Here is a tiny trained network, its code and every weight. The questions are about switching its units off for an input and a class, where a switched-off unit gives its printed mean instead of its output.

import numpy as np


def w(rows, s, z=0):
    codes = np.array(rows[::2]) - 128.0
    scale = np.full(codes.shape[1], s)
    scale[-1] = z or s
    return codes * scale


def f(y):
    return np.maximum(y, 0)


def log_softmax(a):
    a = a - a.max(-1, keepdims=True)
    return a - np.log(np.exp(a).sum(-1, keepdims=True))


def net(x, mask):
    res = np.array(x, float).reshape(1, 7) / 4 @ E
    y = f(res @ A[0][:, :-1].T + A[0][:, -1])
    res = res + np.where(mask, y, B[0][:, -1]) @ B[0][:, :-1]
    return log_softmax(res[-1] @ U[:, :-1].T + U[:, -1])


A, B = {}, {}
E = w([
[213,219,216,123,179,168],'x0',
[137,201,145,41,2,60],'x1',
[128,128,124,127,131,126],'x2',
[127,127,126,129,130,126],'x3',
[222,34,111,38,157,124],'x4',
[67,107,220,99,194,43],'x5',
[127,127,127,130,128,128],'x6',
],0.0068)
A[0] = w([
[76,187,123,202,118,130,134],'neuron 0',
[134,215,131,38,1,48,107],'neuron 1',
[157,162,99,107,53,147,130],'neuron 2',
[199,204,191,128,178,184,109],'neuron 3',
[82,103,206,103,184,37,114],'neuron 4',
[88,115,191,100,156,33,111],'neuron 5',
[196,62,135,61,163,114,109],'neuron 6',
[88,194,149,183,133,145,126],'neuron 7',
[46,48,43,143,97,95,143],'neuron 8',
[182,131,78,154,70,193,67],'neuron 9',
[78,185,133,176,112,126,113],'neuron 10',
[73,176,141,191,122,123,89],'neuron 11',
[72,99,215,101,180,50,104],'neuron 12',
[46,49,56,138,86,88,119],'neuron 13',
[118,71,102,235,234,221,7],'neuron 14',
[66,176,148,180,120,130,80],'neuron 15',
[156,127,75,166,116,203,21],'neuron 16',
[174,132,73,146,81,189,82],'neuron 17',
[200,202,200,127,163,173,103],'neuron 18',
[73,177,125,174,114,134,116],'neuron 19',
[206,64,127,66,158,119,112],'neuron 20',
[63,179,154,180,128,125,74],'neuron 21',
[170,146,70,140,82,189,74],'neuron 22',
],0.007,0.0013)
B[0] = w([
[156,83,115,88,99,137,191],'neuron 0',
[66,43,255,100,221,118,251],'neuron 1',
[73,134,152,131,172,154,187],'neuron 2',
[182,159,138,182,113,51,220],'neuron 3',
[77,191,65,152,123,188,201],'neuron 4',
[75,188,79,154,153,179,189],'neuron 5',
[175,86,63,75,55,155,196],'neuron 6',
[166,86,104,99,84,123,185],'neuron 7',
[180,169,147,185,134,63,216],'neuron 8',
[88,164,102,141,147,154,197],'neuron 9',
[161,77,109,76,87,142,178],'neuron 10',
[160,86,102,82,79,145,179],'neuron 11',
[85,188,66,146,133,179,201],'neuron 12',
[185,173,139,195,128,53,211],'neuron 13',
[85,47,229,96,195,116,254],'neuron 14',
[168,83,89,83,82,148,177],'neuron 15',
[81,167,129,145,164,163,183],'neuron 16',
[78,177,100,143,152,160,192],'neuron 17',
[175,159,130,179,121,69,216],'neuron 18',
[165,78,114,89,93,137,177],'neuron 19',
[177,85,70,78,57,150,197],'neuron 20',
[168,93,83,84,82,145,178],'neuron 21',
[79,172,106,149,154,166,192],'neuron 22',
],0.0077,0.0069)
U = w([
[178,75,90,70,49,161,38],'0',
[79,79,214,116,198,122,255],'1',
[74,216,83,156,141,206,60],'2',
[193,178,135,201,116,10,146],'3',
],0.013,0.00063)

Each question gives the input, the list of numbers given to net, and the class t.
The units are the neurons (one row each of A and B). Each row of codes is followed by its name. A weight is (code - 128) times the scale printed after its matrix; where a second scale follows, it is the last column's (A, B and U).
mask holds one flag per neuron, in row order. A switched-off neuron (its flag False) gives its mean, the last column of its row in B, instead of its output. The means were averaged over made-up inputs and are rounded, as every weight is.
A unit's drop is (log p(t) with every unit on - log p(t) with that unit switched off) / (log p(t) with every unit on - log p(t) with every unit switched off).
The circuit of an input: a set's keep is (log p(t) with only the set's units on - log p(t) with every unit switched off) / (log p(t) with every unit on - log p(t) with every unit switched off). Starting from the 12 units with the biggest drops (on a tie, the unit counted first), units are removed one at a time, each time the one whose removal leaves the highest keep (on an exact tie, the one counted first), for as long as the keep stays at least 0.8.
circuit, biggest first: the units of the circuit, biggest drop first
top k neurons: the k neurons with the biggest drops, biggest first
drop when u is switched off: that unit's drop, to one decimal
input [-6,-3,0,-6,-5,4,7], class 3: circuit, biggest first	[neuron 13]
input [-4,3,5,-6,2,1,4], class 3: circuit, biggest first	[neuron 13; neuron 8]
input [4,4,1,-1,6,7,-1], class 2: circuit, biggest first	[neuron 4; neuron 12]
input [8,1,-6,5,4,8,8], class 2: top 2 neurons	[neuron 4; neuron 12]
input [-7,-5,0,4,6,-4,-2], class 3: circuit, biggest first	[neuron 8; neuron 13]
input [-5,-6,-5,8,2,7,5], class 2: circuit, biggest first	[neuron 4; neuron 12]
input [2,5,2,0,-1,-6,-6], class 2: top 4 neurons	[neuron 14; neuron 22; neuron 17; neuron 9]
input [7,0,-3,2,-4,8,5], class 2: top 3 neurons	[neuron 4; neuron 12; neuron 5]
input [5,1,-8,6,6,5,8], class 0: top 2 neurons	[neuron 6; neuron 20]
input [8,-4,-7,0,1,5,-1], class 3: top 3 neurons	[neuron 3; neuron 18; neuron 1]
input [-6,-7,4,6,5,-3,1], class 1: top 3 neurons	[neuron 14; neuron 3; neuron 18]
input [8,2,-2,6,4,3,7], class 3: top 2 neurons	[neuron 3; neuron 18]
input [8,-4,7,0,3,7,8], class 3: top 2 neurons	[neuron 3; neuron 18]
input [-4,-6,-7,-1,-6,2,7], class 0: top neuron	[neuron 1]
input [-8,0,4,-3,6,0,6], class 3: top 2 neurons	[neuron 13; neuron 8]
input [-2,8,-7,4,-3,-1,2], class 1: drop when neuron 1 is switched off	0.8
input [5,-3,-4,6,-5,3,8], class 0: drop when neuron 15 is switched off	0.1
input [-3,-8,4,-7,-6,-1,-4], class 1: drop when neuron 14 is switched off	3.4
